Each row has a class, written after it.
[ -85   -2  -52  117   -2   -8 -371 -129   90  -61 -139   16   53  -44
   36  195 -300   42 -124   12 -324  100  -72  201  165  199 -190 -331
  355  -61 -148  -70  -40  177  -56]
z338
[ 357 -153  322  -35   30    9 -443   12 -174  -32  244 -117  282 -344
  297  494  284  156  171   81 -176 -564  232   23  280 -173   16   93
  -30  125 -200  -90 -475  -53 -305]
z716
[-166   20 -211 -277 -150  163 -297 -170  168  -45 -102 -155 -482   10
 -239  357   26  252   84  -28  -75  359  -43  411  -22 -122   52 -190
 -187 -168 -172 -218  367 -216  169]
z597
[ 307  247  411  431   78 -205  -90   83 -220 -467   -9  144  328 -116
  -70  241  -95 -162   10  125 -408 -290 -115 -262   -2  170  220  218
  306  447   15 -413  -73   38 -246]
z820
[-225 -187  390  245 -168  -58 -166  193 -331  153  106  250  112 -193
  -65  -58  -47   13 -154 -179  213 -220  149  -62 -128 -171 -265   99
  103  141   -4 -321   61 -126  -54]
z255
[ 171 -257  179  -88  173  205  -24  149  -66 -101  -89 -168  230  -11
   -7  237   32  251  -52  -57 -351 -108  190 -110   49 -243 -165 -331
   84  247  294 -162 -240 -484 -127]
z597
[-188  -59    9  -39  489  102  184   97  -62  -58 -119 -216 -101  119
  182   51   62  299   86 -140  201 -158   83 -136  -70 -120 -507  162
  187  -87  180  -16 -150 -300   60]
z812
[ 429  134  312  183  -75  -73   88  -61 -171 -170 -112  349   96  -59
 -372  294  -73 -179  166  180 -207  -21  155  104  129  -44  191  203
 -273  227  -50 -387  362  372    8]
z255
[ 300 -222  120   41  243  158 -149   37 -318 -158  -63  -89   80   37
  185 -153 -134 -221   66  243  153    7  113 -131   88 -278 -367   91
  188  287  446  365 -276   75  109]
z338
[ 525 -281   83  365 -110  -81   60  186 -125  -14 -278  110  242 -162
  -42  -58 -151 -371 -177   11 -196  208  256   68  243  -64   59   39
   31  232  220  238 -179   84   -4]
z306
[ 197  175 -207  -97  -94  151   37 -147 -202 -243  162 -219  142    9
  -71   20   44   -6  -79  445 -113 -266   79  157 -165  133  325 -323
  279  235  154   63 -108  -48  -79]
z306
[ 125 -136   92   92  -35  -43   51  -49 -292 -104  253  114   36  239
  195   69   32  137  -92  314 -483   21  -66 -240 -206 -111  -12 -490
  263  278   -2  150 -367  161  197]
z30
[ -99 -684  -93  254  222  -13  194   13 -190 -429   55  -79 -194   76
 -195  136    8   52   31   15  326  278  273  163   55 -356  244 -325
  201 -184  -40 -241  -45 -216 -142]
z306
[ 232  106  195  145 -221   60   29  -27 -273 -273   47 -132  316 -212
   19  249  -57 -315   62   55 -279  -64   80 -158   83 -161  -68  365
  -16  439   90  376 -331  197 -254]
z759
[  14 -392   80   43  205   86  -77  -23   66 -174  137   17  -28  -84
  -58  597   22   36  157  164   32 -308  262 -281   63 -302  -66 -238
 -234 -187    6 -240  -45 -381   -5]
z30
[ 139  151  -89   80  586 -176   -4   38  -71  189  -14  -75  196    2
  132 -366   41  197  -49  195  398 -340 -154 -104  143   32 -388 -430
  640  189  432 -256 -374 -137  104]
z207
[ 733   -7  -74 -160   82  -42 -344   93   42 -466  -42    9 -375  136
  168  236  -79  109  -96   95   16   12 -189 -129  116  259  228 -455
 -266  -41   94   19 -222 -151   63]
z820
[ 116  324 -115   45 -217   -4  214  -75  -84 -500   -3  -30  153 -123
 -257  291 -256 -208   58  356   -7  -32  -76 -131 -118 -194   -5  160
  -73  474  275  233 -532 -107 -242]
z207
[ 377 -302   94  165 -508   21 -141  196  -34 -199  173    0  -91 -181
  -95  443 -113 -256  -76 -185  162 -176  117    6 -200  -85  618 -719
  -12 -149  313  280  -13 -171   22]
z812
[ 133   64  405   97  -86 -149 -139  229   33  171  115  139 -136   58
   14  175  -81   88 -174 -172 -121  -25 -201 -223 -148 -258  334  298
 -194  438  -76  362 -270 -102  -99]
z812
[ 100 -204  290 -216  372  -55 -492   78   -4  224  125  -88  -64  318
  160  -48   74  216  -10  285 -378 -468  -45 -229  255 -128   11 -339
  214  118  -84 -298 -489   90   -8]
z30
[  -2   80  155  -59  448  274  -17  -70    6  264   82   42  268   95
 -198   95 -300  187 -263  -39 -458 -340   49  -94   42 -116 -302 -207
  258  133 -101 -300 -213  -60  246]
z207
[ 174 -352   69 -104  397   -5   58  129 -145   51   17 -266  103  -83
   77   40  177   18  111  -54  212 -244  168 -199  119  -70  290  199
    4 -238   38 -234 -301 -412 -309]
z255
[-252  141  173  -55 -180  181 -186   15 -204  519  281   29 -268  258
  150 -119  298  470 -138  232  -41 -195 -251  -32 -281 -268   98 -107
 -374  408 -195  394 -149  228  130]
z812
[ 258  141 -283   -8    2  -76  -98  -39 -215 -224   51  -74  148  216
 -146  227   -9 -257  124  479 -114  139  251 -207  182 -101  213 -652
  -30  443  -67  -78 -394  321  -95]
z759
[ 302  -97  316   76  387 -111  -93   85 -130   83  278  -82  188 -335
 -104 -173 -325  -28 -216   24 -156 -150   98 -186  -65 -195 -202  181
   58  226  166 -247 -309  -79  -48]
z338
[ 111  210   50 -175  403 -250 -604  -32  -64  410  -36   97  -13  161
   72 -198  258  -84  -95   96 -259 -171   96 -186  265  324   32   59
   95   96 -320 -585  144 -140  -62]
z255
[-305  158  110  115  173   77 -192  -99   58   30  107    1   18  294
 -238 -164  163  -72   10  145 -899  -98   -4 -233 -141   20  144 -676
 -108  312   68 -176 -223  -54  120]
z759
[ 650   42 -129  136 -204  429 -345 -139 -500 -294 -226  -90  -20 -159
 -103  672  -74  -50  -46   34 -323   71  117  158  -37   38  -58 -195
 -229 -274 -121 -153  128  254  130]
z338
[ -52  106  119 -249  173   67   46  110 -408  192   26  -30  -88  232
 -157 -129  228   33  156  220  113 -166   44  -33 -125 -323  118 -269
   -7  424  243  -49 -142  -97 -201]
z716
[-331 -165  -61  -30  137  396  267  232   52  172  -73 -274  138   17
   35 -302  155  250   66  -67  779 -270  -71   76  -22 -251   89  477
  -32 -208   49  271  119  -81 -221]
z820
[ 157 -222   52  136  136  284  -45   67 -335  174    4  -69  230  213
   60  -92  -53  -34  -70  596 -289 -351  -71  -47   -3   19  439   36
  345   -2 -146  233 -250  280   22]
z338
[  76   74  215  130  147   83 -395   31  -93 -289  -87 -144   65  -94
  -15   32    3  -43   25 -586  130   95  300  135   48    1 -448   89
  199 -139  159  113   91  162  -83]
z820
[ 158  158   45  190 -144  146 -634  -44   54 -232  -22   43  296   -3
  -32  106 -188 -402 -237  -76 -539 -112 -149 -210  329  277  115 -266
  -11  238 -242 -129   39  217 -221]
z255
[-561  296  222 -299   90  -39 -109  -64 -169  440   78   59 -241  -34
  148  438  230  426   94 -129  -51 -431 -115   26 -335 -102 -157   77
   29  144 -183 -118  -90 -475 -273]
z716
[ 645  241 -236 -275  514  -12 -178  -39   12  416  -79  -41  223  -24
  -42 -132   -9 -101 -115  248    5  -70  -18 -158  323 -212 -295   24
    7  129  127   75 -468    0   16]
z338
[-127   66  250   37 -561   60  426  -53 -249 -241   36   80  -44  173
 -322  273  246  -39   76  103 -214 -108   -7   66  -75  105  634   84
 -274  341   -6 -107  515  -84 -175]
z716
[ 452 -116  169  -35  299  166 -185 -152 -104  306  293 -134  196 -366
  228  367   64  403  -89  268 -281 -643 -122  -40 -279   79  268 -469
  152 -297  116   95  -77 -101 -167]
z759
[  -2 -398  199  134  -70  159  534  -37  267  -84  -27 -116  -10  155
  -12  370 -251  304  -90  252 -568   44 -121  -42 -188 -195  192   92
  196  120  148  284  207 -110  361]
z306
[  69 -159  461 -180  510  128 -223  201 -168  107   79 -146   63 -161
  349  -14  125  117  230 -278 -278 -223  334    0    7 -287 -283  249
  -89  373  119    9 -484 -416  -41]
z338
[ 205 -153   59   88 -194  -68   -8  199 -172  187 -261  308  -79  352
   89  193   64    3 -127  -20  132  -67 -112   -8   40 -225  316 -165
  332  150  -25  138 -203  -32   29]
z207
[-160  204  353  159  -65    7  -24  113   24  145  202  109  -74  -58
  -54  210 -230   90 -196 -277 -245 -317 -152   13 -178 -120  -41 -409
  155  499   49  -54   53  -27  177]
z30
[ -27  255 -247 -123  -83  151  -22  -97  -34   94  122 -229  -15   92
 -121   55  107  -18 -156  140 -139 -171   56  207   79   67   83 -183
  220  145 -189  126   65   73   90]
z820
[  68  184 -232  -12  269  -46  153   68  335 -229  -75 -167  -40  108
   60 -323  -36  -37  133 -295  265  123   10 -106  -56   55    0   66
 -229 -271   87 -202  -34  329   42]
z812
[ 466  259 -128  -40  399 -167 -365  172  163 -507  -81 -136   63  -35
  -23  166 -148   22  103 -127  209  -79   32 -229 -134   94 -156 -358
  412 -237  328 -412  -42  -70  -65]
z597
[ -46 -387 -155 -128  212  154   38  196  132  209   17 -186  -40 -170
    7   16   36 -197   72 -235  182  -73  333   89  -34 -163   -9 -100
  128 -496  110  433   53 -381  -46]
z207
[ 233  310 -261 -283  162 -141  276   81   -9  -97  -17  -99  -16   62
   15 -226   43 -327   25   54  204 -220  -22 -293  117  169 -316  131
   -5  -62  154 -186  302  153 -142]
z716
[ 135  -59   10  223  214  327 -161  -44 -233 -128 -207  197  486  145
  -51  107   27  -70   90  377 -197 -320  184 -138   88 -110   19 -327
   72  146   41 -371 -120  136 -117]
z207
[ 118 -188  -90 -185 -499  285   82 -164 -190 -151  -33   -1  -21  -65
 -151   96 -252 -139   56  111  149  351   24  281  -97 -175  -46  -37
    5 -162  172  350  133  266  196]
z306
[ 294   10  -14 -135  254 -162 -482   77  -19  347  144   23 -113   64
   53 -394   15 -248  -62  143   24 -417 -223  -88  171 -126 -146 -227
  490 -239  102 -111 -551  186  370]
z716
[  38  232  -91  -15 -533   65 -466  -15 -239   11   -4   32    9  -22
 -128  182   -9 -110   -9  108   76  -25 -201  237  -12  -37  375 -206
   73   47 -251   39 -128  389 -293]
z338
[-582 -138  197   46   28   94 -118  -84  -73    1  148  104 -122  106
   40  -59   94  -47  115  -14 -293    1  105 -100 -241  -56  -33   21
  -69   31 -215 -316  363  -72   82]
z820
[  50 -238  219  338 -275  102  -58   23  -39 -101 -208  329  118  138
   -8  528  -93   81  -11  245 -221 -315  123  133  -21   17  395 -453
  247  137  -10 -360  314   53  171]
z597
[ 405 -232 -201  -51 -412  -14  -28  -82  -15  120   62  197 -105   58
  163  -10    8  -20 -107  248  216 -227 -139   77  -67  -62  201 -182
   30 -543  -64 -112  -47  469  293]
z338
[-148   37 -117 -377  228 -138 -226 -218   48 -442  -73  126 -331  188
  377 -430  121  139  252   68  237  255  -50 -137  -46  371 -535   77
 -265 -240  179 -318  -16 -159   75]
z306
[ -82  104  330  265  356 -373 -265  -23  134  113  -84  219  101  -13
   27 -520  -34 -265   88  -57  187 -131  -48 -154  291 -148 -307  143
   88  460  300 -699   45  216   32]
z338
[ -65 -245  178  313  -69  167   10  -57 -191  -78   61  -62  155 -160
   62 -219   51   79 -116    1  130  134   36  -19  -14 -159  123  560
 -373  220  -24  154 -202  -29 -132]
z207
[-418 -156  -41  109   58  356   71  145  171  119 -110 -136  130  214
 -135 -125  -21   98 -185  -95 -596   53  240  -32 -211  -77  186 -335
 -264  117 -119 -126  312  -47 -172]
z812
[ -44 -145  -56   31  123  157 -121  215  137  108   60    8  -22  146
  -48 -245  -34  211 -177 -177  -43  153 -133   92 -101  -63  330 -359
   64  -60 -115  134 -177 -166  153]
z716
[ -69   29 -238   20   -4  123 -304  -43   -8  -68  -14 -148   33 -195
  -10 -181   68 -413  137 -167  -10  207  269  187 -121  -14   13 -254
  -23 -141   97  129  136   77  -98]
z306
[ 136  120  -90  142 -464  254 -242   26 -361  -17  -37   82  260 -310
 -306  158  -96 -123  120  185  305  197  192  159 -153 -135   12 -209
 -268   79   10 -274  275  265  120]
z255
[-366  410 -168  -42 -256  147  257  -58  -16  241 -106   64 -101  144
 -111  244  216  -76  153  209  194 -278 -346  -61  -84   11  297  183
 -145  126 -173  182  379    2  -86]
z759
[ -20  335  -94 -200  224 -255 -608    3   93   36  126   32   15  131
   15 -455 -157    3  -40   48  108   43  -78   58  176  106 -313 -532
  460  238  -45 -447 -308  322  121]
z306
[-376 -618  213  261 -273  360 -215  135 -115  170 -127  188  213  -93
   16  -64 -166 -356 -202 -362 -305   30  394  175   56 -324 -100   70
  108  -51 -102  152 -196 -188  141]
z597
[  30  173  117 -251   25  -43   68  -75 -309   -6  100 -153  156 -163
   70 -202   18   66  160 -159  542 -160   87 -105 -359 -161 -174  148
   -6 -150  350 -308 -123  315 -400]
z820
[ -64  114 -141  134 -290 -375  -66  124   55  -29   51   59 -116 -237
  135 -185  -23 -157  -44   73  378   49   -5   28   10   90  -49  242
  -50  144    9   93 -343  -94   -7]
z812
[ -72 -116  118  -25  306   34  166  202 -187  167 -113   91    0  193
  -23 -190  -23   94  118  -99   95   21  129  227  -11  -43  -48 -203
  485    0   60   49  -20   36  167]
z255
[ 185  -76  115  363  418  -32 -214  -89   -2 -601  116   35  481    1
  101 -190  -82 -444 -111  -70 -469 -306  280 -372  236  271 -288 -311
  317   39  193 -136 -356   92 -182]
z820
[ -76 -237   32  213  379  146   49   46 -160  310  151 -159  390  -89
   98   86    8  210  -84  209 -252   -2  232 -116 -318 -434  351 -173
  169  347  -20  139 -586 -208 -162]
z597
[  29   58  -37 -151   43  -53 -641 -308  182  136  239  -47  -39  128
 -131  138  232  340 -120  190  -87  -57  -95  190  103   37  418 -254
  270 -151 -294 -110 -137 -124   23]
z820
[ -83 -378   87 -176 -114  220 -117  -94 -346  437  132  -20   32 -313
  313   79   44 -132   66   78  235  -37  232  142  -41 -423 -169  240
  -57  151    3  304 -166 -204   74]
z306
[ 186 -286  -19  -26 -300   69 -676  -91  -10  -85  195  164 -185   59
  -32  359   10 -148 -107   83 -243 -172   23   86  160   55  516 -871
 -116 -222 -269  -80 -131   26  -70]
z812
[-350  105 -267  139   35  210   25 -192 -152   53  -80   79   83  -94
 -306  -22  -19 -261   -9  306  431 -240  134  -10  160 -209 -349  -19
 -400   58  -37 -375  358  226 -339]
z338
[ 242 -230  180  -70   50 -225 -167 -145  -94   63  187    3   21 -270
 -222  232  -23  -68  -68  362 -110 -400 -132 -248  199   86  441 -167
 -263 -141   -3 -660  -67 -241 -472]
z716
[ 165  -89 -233  133 -572    1 -232   60 -295 -219    1   42 -167   90
 -139  169   78 -319  -89  252  221  128    6  -34  147   11  356 -103
 -187   72 -203   78 -154   38   78]
z255
